Below are the code and all the weights of a small trained network. Each question names an input and a target symbol and asks about switching units off, where a switched-off unit gives its printed mean instead of its output.

import numpy as np


def w(rows, s, z=0):
    codes = np.array(rows[::2]) - 128.0
    scale = np.full(codes.shape[1], s)
    scale[-1] = z or s
    return codes * scale


def f(y):
    return y / 2 * (1 + np.tanh(0.7978845608 * (y + 0.044715 * y**3)))


def softmax(a):
    e = np.exp(a - a.max(-1, keepdims=True))
    return e / e.sum(-1, keepdims=True)


def log_softmax(a):
    a = a - a.max(-1, keepdims=True)
    return a - np.log(np.exp(a).sum(-1, keepdims=True))


def net(x, mask):
    ids = ['αβεζηλξπτ'.index(c) for c in x.split()]
    T = len(ids)
    res = E[ids] + P[:T]
    r = res
    for j in range(2):
        rows = slice(4 * j, 4 * j + 4)
        q, k, v = (r @ M[0][rows].T for M in (Q, K, V))
        z = softmax(np.where(np.tri(T) > 0, q @ k.T / 4**0.5, -1e9)) @ v
        o = O[0][rows]
        res = res + np.where(mask[j], z, o[:, -1]) @ o[:, :-1]
    y = f(res @ A[0][:, :-1].T + A[0][:, -1])
    res = res + np.where(mask[2:14], y, B[0][:, -1]) @ B[0][:, :-1]
    return log_softmax(res[-1] @ U[:, :-1].T + U[:, -1])


Q, K, V, O, A, B = {}, {}, {}, {}, {}, {}
E = w([
[84,218,61,40,132],'α',
[36,248,133,138,84],'β',
[32,105,139,197,132],'ε',
[70,100,62,93,225],'ζ',
[100,177,102,81,13],'η',
[128,100,48,30,110],'λ',
[93,2,118,163,127],'ξ',
[126,38,103,117,39],'π',
[34,202,88,123,205],'τ',
],0.0034)
P = w([
[155,134,161,104,144],'0',
[37,100,192,68,93],'1',
[161,141,92,148,130],'2',
[36,110,201,68,96],'3',
[122,132,56,158,107],'4',
[2,115,118,44,111],'5',
[153,132,198,90,152],'6',
[19,93,70,133,75],'7',
[139,138,45,173,105],'8',
[48,68,224,26,128],'9',
[144,158,149,133,163],'10',
[3,86,32,124,102],'11',
[135,162,138,160,154],'12',
],0.0084)
Q[0] = w([
[199,60,241,103,134],'head 0',
[119,165,255,23,148],'head 0',
[210,161,176,200,155],'head 0',
[65,139,159,125,205],'head 0',
[210,175,199,82,151],'head 1',
[139,86,177,139,116],'head 1',
[194,150,68,201,122],'head 1',
[131,113,2,151,104],'head 1',
],0.029)
K[0] = w([
[126,57,224,54,125],'head 0',
[192,180,254,89,158],'head 0',
[25,131,155,86,139],'head 0',
[136,139,163,168,212],'head 0',
[93,96,193,35,143],'head 1',
[113,166,175,148,150],'head 1',
[42,114,87,128,83],'head 1',
[102,127,17,168,130],'head 1',
],0.029)
V[0] = w([
[155,22,133,144,116],'head 0',
[66,176,180,198,167],'head 0',
[123,205,79,48,178],'head 0',
[129,200,135,128,5],'head 0',
[138,83,125,99,64],'head 1',
[120,133,176,201,127],'head 1',
[127,82,86,141,196],'head 1',
[129,90,125,137,115],'head 1',
],0.018)
O[0] = w([
[84,101,226,198,201,88],'head 0',
[99,236,29,171,67,60],'head 0',
[179,54,12,46,145,239],'head 0',
[192,181,206,9,33,159],'head 0',
[142,124,224,87,142,205],'head 1',
[96,208,120,176,62,3],'head 1',
[80,117,103,187,230,170],'head 1',
[111,153,178,134,148,154],'head 1',
],0.012,0.0016)
A[0] = w([
[81,107,111,153,125,116],'neuron 0',
[122,96,163,94,105,86],'neuron 1',
[210,144,171,187,160,28],'neuron 2',
[226,128,100,149,186,72],'neuron 3',
[151,110,93,118,102,75],'neuron 4',
[193,141,131,93,109,249],'neuron 5',
[250,176,143,143,131,87],'neuron 6',
[180,186,76,185,127,119],'neuron 7',
[233,171,71,154,163,102],'neuron 8',
[166,141,67,120,122,169],'neuron 9',
[76,151,115,124,62,47],'neuron 10',
[126,95,98,112,166,152],'neuron 11',
],0.015,0.002)
B[0] = w([
[119,137,110,202,163,192],'neuron 0',
[94,119,121,38,143,218],'neuron 1',
[214,127,33,103,91,155],'neuron 2',
[10,225,114,91,108,171],'neuron 3',
[124,185,200,121,98,209],'neuron 4',
[166,233,89,200,203,254],'neuron 5',
[127,5,160,146,33,167],'neuron 6',
[156,105,246,126,254,163],'neuron 7',
[84,36,44,72,168,187],'neuron 8',
[114,112,199,148,14,240],'neuron 9',
[84,72,50,129,124,183],'neuron 10',
[216,123,130,150,118,224],'neuron 11',
],0.016,0.0078)
U = w([
[80,180,95,122,74,38],'α',
[136,42,166,161,48,121],'β',
[88,159,232,210,180,252],'ε',
[51,74,1,116,139,132],'ζ',
[210,177,234,156,116,89],'η',
[131,200,94,89,200,55],'λ',
[224,102,63,190,153,226],'ξ',
[201,32,73,66,141,165],'π',
[38,94,210,71,123,65],'τ',
],0.0035,0.0016)

Each question gives the input, a string of symbols that net reads in full, and the target symbol t.
The units are the heads (4 rows each of Q, K, V and O) and the neurons (one row each of A and B). Each row of codes is followed by its name. A weight is (code - 128) times the scale printed after its matrix; where a second scale follows, it is the last column's (O, A, B and U).
mask holds one flag per unit, heads first, then neurons. A switched-off unit (its flag False) gives its mean, the last column of its rows in O or B, instead of its output. The means were averaged over made-up inputs and are rounded, as every weight is.
A unit's drop is (log p(t) with every unit on - log p(t) with that unit switched off) / (log p(t) with every unit on - log p(t) with every unit switched off).
The circuit of an input: a set's keep is (log p(t) with only the set's units on - log p(t) with every unit switched off) / (log p(t) with every unit on - log p(t) with every unit switched off). Starting from the 12 units with the biggest drops (on a tie, the unit counted first), units are removed one at a time, each time the one whose removal leaves the highest keep (on an exact tie, the one counted first), for as long as the keep stays at least 0.8.
circuit, biggest first: the units of the circuit, biggest drop first
most important unit: the unit with the biggest drop
top k neurons: the k neurons with the biggest drops, biggest first
which heads matter: for each layer, one digit per head in row order, 1 if its drop is at least 0.15 and else 0, layers parted by /
input η ξ λ, target λ: which heads matter : 11
input λ ε α, target α: most important unit : neuron 3
input ε ζ η π ξ π π λ π η ζ π π, target π: top 2 neurons : (neuron 2; neuron 5)
input τ ξ ε η, target β: circuit, biggest first : (head 0; neuron 9; head 1; neuron 5)
input ζ η α, target α: circuit, biggest first : (neuron 3; head 0; neuron 9)
input β π α α ε η η η η β, target λ: circuit, biggest first : (neuron 5; head 0; neuron 1; head 1)
input η τ ξ π π, target π: which heads matter : 11
input τ ξ τ ε ζ ξ ε ξ ζ λ, target ζ: circuit, biggest first : (head 0; neuron 10; head 1)
input β ε α ε ξ ξ, target η: which heads matter : 10
input ξ β ξ ξ α π, target ε: circuit, biggest first : (head 0; neuron 0)
input τ α α π π β ξ η τ π λ ξ, target β: circuit, biggest first : (head 0; neuron 9; neuron 5; head 1)
input ξ λ α ζ ξ β π η, target ε: circuit, biggest first : (head 0; head 1)
input τ η ξ π, target β: circuit, biggest first : (head 0; neuron 9; neuron 5; head 1)
input π α ε π π ε ζ, target ζ: which heads matter : 10
input β β τ ξ ε τ, target β: circuit, biggest first : (neuron 9; head 0; neuron 5; head 1)
input ζ η ε ε ξ ε ζ λ α η, target ξ: top 3 neurons : (neuron 11; neuron 0; neuron 1)
input λ τ η τ η π β η ε τ, target α: top neuron : (neuron 10)
input ε ζ λ ξ ε λ β, target β: which heads matter : 11
input η ε π ε ξ ξ ξ β η α, target ε: which heads matter : 10
input η ξ β α ξ ε τ, target τ: which heads matter : 10
input ε α π λ, target ζ: which heads matter : 11
input η η ε ε η π η λ α τ, target λ: most important unit : neuron 5
input τ β η π ε ξ, target λ: circuit, biggest first : (head 0; neuron 5; neuron 9; neuron 6)
input ζ τ β, target β: circuit, biggest first : (neuron 6; head 0)
input λ α α ξ β η ζ λ τ τ, target ξ: which heads matter : 10
input λ ε π ζ π π π β α π, target τ: which heads matter : 11
input η ζ ξ, target ξ: most important unit : head 0
input η α ζ π ξ π α ξ ε ε τ τ, target ζ: circuit, biggest first : (neuron 10; head 0; neuron 4; head 1)
input ε π λ τ τ π ξ η α ξ π η, target η: top 4 neurons : (neuron 4; neuron 9; neuron 5; neuron 11)
input π ξ λ ε ξ τ, target π: which heads matter : 10
